Below is a small trained network, with its code and all its weights. Each question gives an input and a target symbol and asks what happens when units are switched off, that is, made to give their printed mean instead of their output.

import numpy as np


def w(rows, s, z=0):
    codes = np.array(rows[::2]) - 128.0
    scale = np.full(codes.shape[1], s)
    scale[-1] = z or s
    return codes * scale


def norm(h):
    return h / np.sqrt((h * h).mean(-1, keepdims=True) + 1e-5)


def f(y):
    return np.maximum(y, 0)


def softmax(a):
    e = np.exp(a - a.max(-1, keepdims=True))
    return e / e.sum(-1, keepdims=True)


def log_softmax(a):
    a = a - a.max(-1, keepdims=True)
    return a - np.log(np.exp(a).sum(-1, keepdims=True))


def net(x, mask):
    ids = ['γεηθλμξπστψω'.index(c) for c in x.split()]
    T = len(ids)
    res = E[ids] + P[:T]
    q, k, v = (norm(res) @ M[0].T for M in (Q, K, V))
    z = softmax(np.where(np.tri(T) > 0, q @ k.T / 2**0.5, -1e9)) @ v
    res = res + np.where(mask[0], z, O[0][:, -1]) @ O[0][:, :-1]
    y = f(norm(res) @ A[0][:, :-1].T + A[0][:, -1])
    res = res + np.where(mask[1:9], y, B[0][:, -1]) @ B[0][:, :-1]
    return log_softmax(norm(res)[-1] @ U[:, :-1].T + U[:, -1])


Q, K, V, O, A, B = {}, {}, {}, {}, {}, {}
E = w([
[131,87,84,154],'γ',
[249,94,140,125],'ε',
[80,159,146,160],'η',
[167,118,211,91],'θ',
[125,164,24,142],'λ',
[162,136,119,11],'μ',
[103,83,99,46],'ξ',
[54,173,74,87],'π',
[240,180,79,152],'σ',
[253,112,160,106],'τ',
[180,181,101,125],'ψ',
[251,80,126,133],'ω',
],0.021)
P = w([
[207,3,139,244],'0',
[208,91,109,205],'1',
[203,110,91,183],'2',
[192,126,71,164],'3',
[187,138,59,138],'4',
[186,153,46,125],'5',
[182,165,36,105],'6',
[185,179,26,92],'7',
],0.0059)
Q[0] = w([
[195,102,113,121],'H0',
[221,32,5,123],'H0',
],0.015)
K[0] = w([
[157,97,134,59],'H0',
[190,85,10,27],'H0',
],0.014)
V[0] = w([
[110,102,98,174],'H0',
[106,83,253,127],'H0',
],0.012)
O[0] = w([
[107,101,90,254,2],'H0',
[87,189,82,74,14],'H0',
],0.0064,0.0016)
A[0] = w([
[126,53,249,174,80],'N0',
[144,131,148,91,140],'N1',
[45,147,85,98,108],'N2',
[123,40,237,138,67],'N3',
[39,116,85,63,2],'N4',
[107,53,243,171,112],'N5',
[104,72,141,74,118],'N6',
[92,73,115,124,128],'N7',
],0.019,0.0075)
B[0] = w([
[183,13,119,51,174],'N0',
[94,94,148,172,254],'N1',
[108,118,215,116,169],'N2',
[124,110,98,187,174],'N3',
[1,68,91,196,153],'N4',
[201,61,72,68,168],'N5',
[150,184,77,114,198],'N6',
[83,178,162,103,155],'N7',
],0.026,0.0062)
U = w([
[152,36,124,101,162],'γ',
[142,134,209,205,181],'ε',
[147,182,236,50,168],'η',
[122,148,120,122,89],'θ',
[108,109,24,251,1],'λ',
[129,199,81,2,143],'μ',
[64,178,38,139,181],'ξ',
[124,160,130,123,86],'π',
[122,158,119,147,130],'σ',
[119,150,125,129,87],'τ',
[124,163,130,113,104],'ψ',
[123,148,127,115,77],'ω',
],0.016,0.0092)

Each question gives the input, a string of symbols that net reads in full, and the target symbol t.
The units are the heads (2 rows each of Q, K, V and O) and the neurons (one row each of A and B). Each row of codes is followed by its name. A weight is (code - 128) times the scale printed after its matrix; where a second scale follows, it is the last column's (O, A, B and U).
mask holds one flag per unit, heads first, then neurons. A switched-off unit (its flag False) gives its mean, the last column of its rows in O or B, instead of its output. The means were averaged over made-up inputs and are rounded, as every weight is.
A unit's drop is (log p(t) with every unit on - log p(t) with that unit switched off) / (log p(t) with every unit on - log p(t) with every unit switched off).
The circuit of an input: a set's keep is (log p(t) with only the set's units on - log p(t) with every unit switched off) / (log p(t) with every unit on - log p(t) with every unit switched off). Starting from all 9 units, units are removed one at a time, each time the one whose removal leaves the highest keep (on an exact tie, the one counted first), for as long as the keep stays at least 0.8.
units of the circuit, in order: the units of the circuit, biggest drop first
k most important neurons: the k neurons with the biggest drops, biggest first
drop of u: that unit's drop, to one decimal
input θ ψ μ τ ξ γ, target ξ: units of the circuit, in order	(N0, N7)
input θ τ η τ, target ε: units of the circuit, in order	(N5, H0, N0)
input μ τ γ π ε θ τ, target ε: units of the circuit, in order	(N0, N5)
input τ θ γ μ γ, target μ: 2 most important neurons	(N1, N7)
input τ μ θ ξ η, target γ: 3 most important neurons	(N5, N6, N1)
input θ ψ π, target ε: 2 most important neurons	(N2, N4)
input τ γ ω τ ξ, target ξ: most important neuron	(N4)
input θ θ σ η τ γ η η, target η: 4 most important neurons	(N2, N1, N3, N4)
input τ σ τ θ θ η σ θ, target η: 3 most important neurons	(N1, N3, N4)
input σ λ σ ξ θ ψ γ, target ξ: 2 most important neurons	(N0, N7)
input θ γ θ μ ψ, target ε: drop of N0	0.5
input η ψ ψ μ τ ε γ, target μ: drop of N4	0.1
input θ θ ξ μ θ, target η: drop of N1	0.5
